Below is a small trained network, with its code and all its weights. Each question gives an input and a class and asks what happens when units are switched off, that is, made to give their printed mean instead of their output.

import numpy as np


def w(rows, s, z=0):
    codes = np.array(rows[::2]) - 128.0
    scale = np.full(codes.shape[1], s)
    scale[-1] = z or s
    return codes * scale


def norm(h):
    return h / np.sqrt((h * h).mean(-1, keepdims=True) + 1e-5)


def f(y):
    return y / 2 * (1 + np.tanh(0.7978845608 * (y + 0.044715 * y**3)))


def log_softmax(a):
    a = a - a.max(-1, keepdims=True)
    return a - np.log(np.exp(a).sum(-1, keepdims=True))


def net(x, mask):
    res = np.array(x, float).reshape(1, 5) / 4 @ E
    u = 0
    for l in range(4):
        y = f(norm(res) @ A[l][:, :-1].T + A[l][:, -1])
        res = res + np.where(mask[u : u + 10], y, B[l][:, -1]) @ B[l][:, :-1]
        u += 10
    return log_softmax(norm(res)[-1] @ U[:, :-1].T + U[:, -1])


A, B = {}, {}
E = w([
[175,186,153,7,248,138,95,223,128],'x0',
[88,122,29,115,94,217,190,93,236],'x1',
[129,137,98,136,158,197,130,93,121],'x2',
[205,6,181,107,227,107,185,56,211],'x3',
[1,41,76,217,207,120,179,165,163],'x4',
],0.0044)
A[0] = w([
[108,93,121,131,79,83,126,180,109,139],'L0N0',
[254,213,88,69,77,127,107,37,107,121],'L0N1',
[62,74,146,174,196,83,83,91,111,2],'L0N2',
[143,84,129,90,104,113,35,125,167,21],'L0N3',
[147,199,195,60,74,138,69,69,162,30],'L0N4',
[133,134,114,182,138,183,43,75,116,91],'L0N5',
[153,92,11,30,177,135,28,194,75,135],'L0N6',
[110,140,133,172,254,131,232,179,91,100],'L0N7',
[172,162,207,229,199,128,41,118,88,61],'L0N8',
[107,99,156,10,135,202,154,198,179,71],'L0N9',
],0.0045,0.00093)
B[0] = w([
[163,118,13,72,154,129,227,138,192,156],'L0N0',
[38,72,54,120,197,101,71,109,155,252],'L0N1',
[104,106,97,105,206,111,64,87,172,205],'L0N2',
[113,91,55,115,105,179,98,106,156,116],'L0N3',
[63,84,109,22,173,128,83,52,139,183],'L0N4',
[197,81,168,146,3,73,157,183,92,142],'L0N5',
[98,140,158,119,83,218,120,173,115,196],'L0N6',
[109,93,116,109,120,150,101,131,144,237],'L0N7',
[91,227,118,243,157,120,87,98,229,196],'L0N8',
[158,154,193,155,115,138,187,117,171,184],'L0N9',
],0.0048,0.0025)
A[1] = w([
[190,127,178,174,179,71,77,139,32,130],'L1N0',
[123,84,130,90,60,150,169,176,182,104],'L1N1',
[68,194,89,119,84,201,175,82,254,106],'L1N2',
[181,154,72,179,135,69,230,84,103,134],'L1N3',
[115,199,140,103,131,169,143,156,166,176],'L1N4',
[72,86,40,140,173,116,192,232,132,254],'L1N5',
[216,95,184,70,119,131,53,81,84,198],'L1N6',
[27,80,85,124,220,140,205,159,61,42],'L1N7',
[237,47,190,120,235,144,139,94,114,123],'L1N8',
[137,132,154,147,140,121,75,145,117,60],'L1N9',
],0.0048,0.00089)
B[1] = w([
[240,129,32,186,231,170,126,68,174,176],'L1N0',
[178,118,143,217,172,162,16,92,179,148],'L1N1',
[222,175,94,133,170,33,75,154,139,225],'L1N2',
[188,116,254,89,37,160,133,120,153,148],'L1N3',
[139,150,163,236,117,100,210,138,73,156],'L1N4',
[115,193,101,31,172,140,55,114,75,253],'L1N5',
[33,24,49,80,167,176,120,118,195,183],'L1N6',
[55,139,147,93,168,116,85,27,34,216],'L1N7',
[103,100,125,157,55,155,234,171,54,235],'L1N8',
[131,219,66,192,97,141,133,138,146,132],'L1N9',
],0.0046,0.0035)
A[2] = w([
[147,151,170,165,139,129,107,108,103,14],'L2N0',
[84,194,150,133,98,135,128,171,130,32],'L2N1',
[173,132,182,165,100,169,113,158,119,24],'L2N2',
[154,205,77,142,140,83,174,91,123,101],'L2N3',
[119,117,144,151,145,189,94,182,124,148],'L2N4',
[127,111,115,158,72,120,119,61,128,206],'L2N5',
[190,153,88,142,159,116,117,92,160,254],'L2N6',
[105,166,132,106,95,128,104,126,2,225],'L2N7',
[133,153,109,91,159,190,145,205,197,186],'L2N8',
[115,115,106,171,81,112,133,96,145,90],'L2N9',
],0.0077,0.0006)
B[2] = w([
[194,61,76,177,158,92,177,115,197,129],'L2N0',
[120,128,154,140,56,159,210,137,130,175],'L2N1',
[103,41,104,133,154,91,149,87,133,114],'L2N2',
[223,93,84,223,88,123,97,153,184,170],'L2N3',
[253,122,193,134,111,101,72,85,41,161],'L2N4',
[81,199,193,45,221,118,198,155,68,239],'L2N5',
[121,80,101,213,118,30,155,113,185,220],'L2N6',
[141,24,53,93,72,179,159,158,196,255],'L2N7',
[159,172,169,143,104,15,146,54,90,232],'L2N8',
[167,224,220,137,154,143,57,117,29,199],'L2N9',
],0.0047,0.0032)
A[3] = w([
[110,195,215,137,169,184,111,139,67,143],'L3N0',
[147,3,164,115,219,191,158,148,104,227],'L3N1',
[141,31,174,101,148,105,215,64,110,94],'L3N2',
[114,183,47,162,64,148,90,208,175,203],'L3N3',
[15,198,150,205,86,148,138,18,125,148],'L3N4',
[240,139,194,93,168,215,187,210,163,103],'L3N5',
[132,206,79,222,207,50,29,128,194,254],'L3N6',
[148,54,145,157,189,161,131,109,159,49],'L3N7',
[60,127,90,77,184,137,84,63,120,186],'L3N8',
[130,178,245,83,115,54,160,142,47,95],'L3N9',
],0.0047,0.0012)
B[3] = w([
[180,180,149,140,144,138,187,21,166,155],'L3N0',
[94,131,65,97,62,142,119,188,129,230],'L3N1',
[155,173,86,177,49,239,88,254,85,224],'L3N2',
[94,40,165,154,156,178,170,170,192,188],'L3N3',
[188,164,161,97,178,101,145,106,123,179],'L3N4',
[101,136,204,179,105,116,120,148,109,141],'L3N5',
[180,34,120,175,129,96,174,71,228,253],'L3N6',
[162,121,106,129,84,172,152,168,202,169],'L3N7',
[60,176,157,82,124,55,11,88,90,240],'L3N8',
[129,189,187,146,123,106,139,102,43,171],'L3N9',
],0.0059,0.0041)
U = w([
[80,117,66,117,55,216,143,254,139,171],'0',
[40,126,71,59,171,102,52,96,141,135],'1',
[166,121,91,173,148,100,148,121,204,162],'2',
[146,213,209,118,140,132,156,117,59,1],'3',
],0.0093,0.00088)

Each question gives the input, the list of numbers given to net, and the class t.
The units are the neurons (one row each of A and B). Each row of codes is followed by its name. A weight is (code - 128) times the scale printed after its matrix; where a second scale follows, it is the last column's (A, B and U).
mask holds one flag per neuron, layer by layer. A switched-off neuron (its flag False) gives its mean, the last column of its row in B, instead of its output. The means were averaged over made-up inputs and are rounded, as every weight is.
A unit's drop is (log p(t) with every unit on - log p(t) with that unit switched off) / (log p(t) with every unit on - log p(t) with every unit switched off).
The circuit of an input: a set's keep is (log p(t) with only the set's units on - log p(t) with every unit switched off) / (log p(t) with every unit on - log p(t) with every unit switched off). Starting from the 12 units with the biggest drops (on a tie, the unit counted first), units are removed one at a time, each time the one whose removal leaves the highest keep (on an exact tie, the one counted first), for as long as the keep stays at least 0.8.
circuit, biggest first: the units of the circuit, biggest drop first
unit that matters most: the unit with the biggest drop
k most important neurons: the k neurons with the biggest drops, biggest first
top k neurons in layer l: the k neurons of layer l with the biggest drops, biggest first
input [-2,3,3,-2,2], class 2: 3 most important neurons	[L1N2; L1N8; L1N1]
input [3,2,4,5,-5], class 0: top neuron in layer 1	[L1N8]
input [0,2,6,4,7], class 1: circuit, biggest first	[L1N7; L3N8]
input [3,3,5,7,7], class 0: 2 most important neurons	[L1N8; L3N2]
input [5,8,-2,8,1], class 0: circuit, biggest first	[L1N8; L3N2; L3N1]
input [-8,7,-5,-6,-2], class 3: top 2 neurons in layer 2	[L2N9; L2N5]
input [-5,1,-2,3,-5], class 1: circuit, biggest first	[L0N4; L0N1]
input [1,-4,-3,-3,-3], class 2: circuit, biggest first	[L1N0; L3N6]
input [7,6,1,-6,-3], class 3: 3 most important neurons	[L2N8; L0N6; L0N9]
input [-3,7,7,-5,6], class 2: top 2 neurons in layer 0	[L0N1; L0N4]
input [-1,4,5,4,-4], class 0: circuit, biggest first	[L0N8; L3N2; L1N8]
input [-8,2,7,-5,-6], class 3: top 2 neurons in layer 3	[L3N4; L3N1]
input [2,7,0,-5,-8], class 1: 3 most important neurons	[L0N4; L0N1; L0N8]
input [-8,-4,-5,0,6], class 3: top 2 neurons in layer 0	[L0N1; L0N4]
input [5,-4,1,-6,-5], class 0: circuit, biggest first	[L2N7]
input [5,-5,2,-2,3], class 2: circuit, biggest first	[L0N8; L3N6]
input [6,8,6,-7,-3], class 2: circuit, biggest first	[L1N2; L2N8; L2N3]
input [5,-8,5,2,-5], class 2: 2 most important neurons	[L0N8; L1N0]
input [-1,-5,3,6,-7], class 1: 4 most important neurons	[L0N1; L1N6; L0N4; L3N8]
input [-5,8,3,-7,7], class 2: top 4 neurons in layer 1	[L1N2; L1N8; L1N1; L1N6]
input [-1,4,-2,-3,6], class 1: unit that matters most	L1N7
input [-5,4,-7,3,-2], class 3: circuit, biggest first	[L2N5; L2N9]
input [1,-4,-4,-2,3], class 2: circuit, biggest first	[L3N6; L1N0]
input [2,7,3,2,-8], class 1: 3 most important neurons	[L0N4; L0N1; L0N8]
input [8,0,-4,-5,6], class 3: top 2 neurons in layer 0	[L0N6; L0N1]
input [-4,-1,5,4,-1], class 0: top 3 neurons in layer 2	[L2N8; L2N2; L2N4]
input [-6,1,-2,-4,-4], class 3: unit that matters most	L2N5
input [1,-2,6,-4,-7], class 1: 2 most important neurons	[L0N4; L0N1]
input [1,-6,-2,1,-6], class 1: 2 most important neurons	[L1N6; L0N4]
input [0,-2,4,6,6], class 0: top 3 neurons in layer 3	[L3N2; L3N1; L3N7]
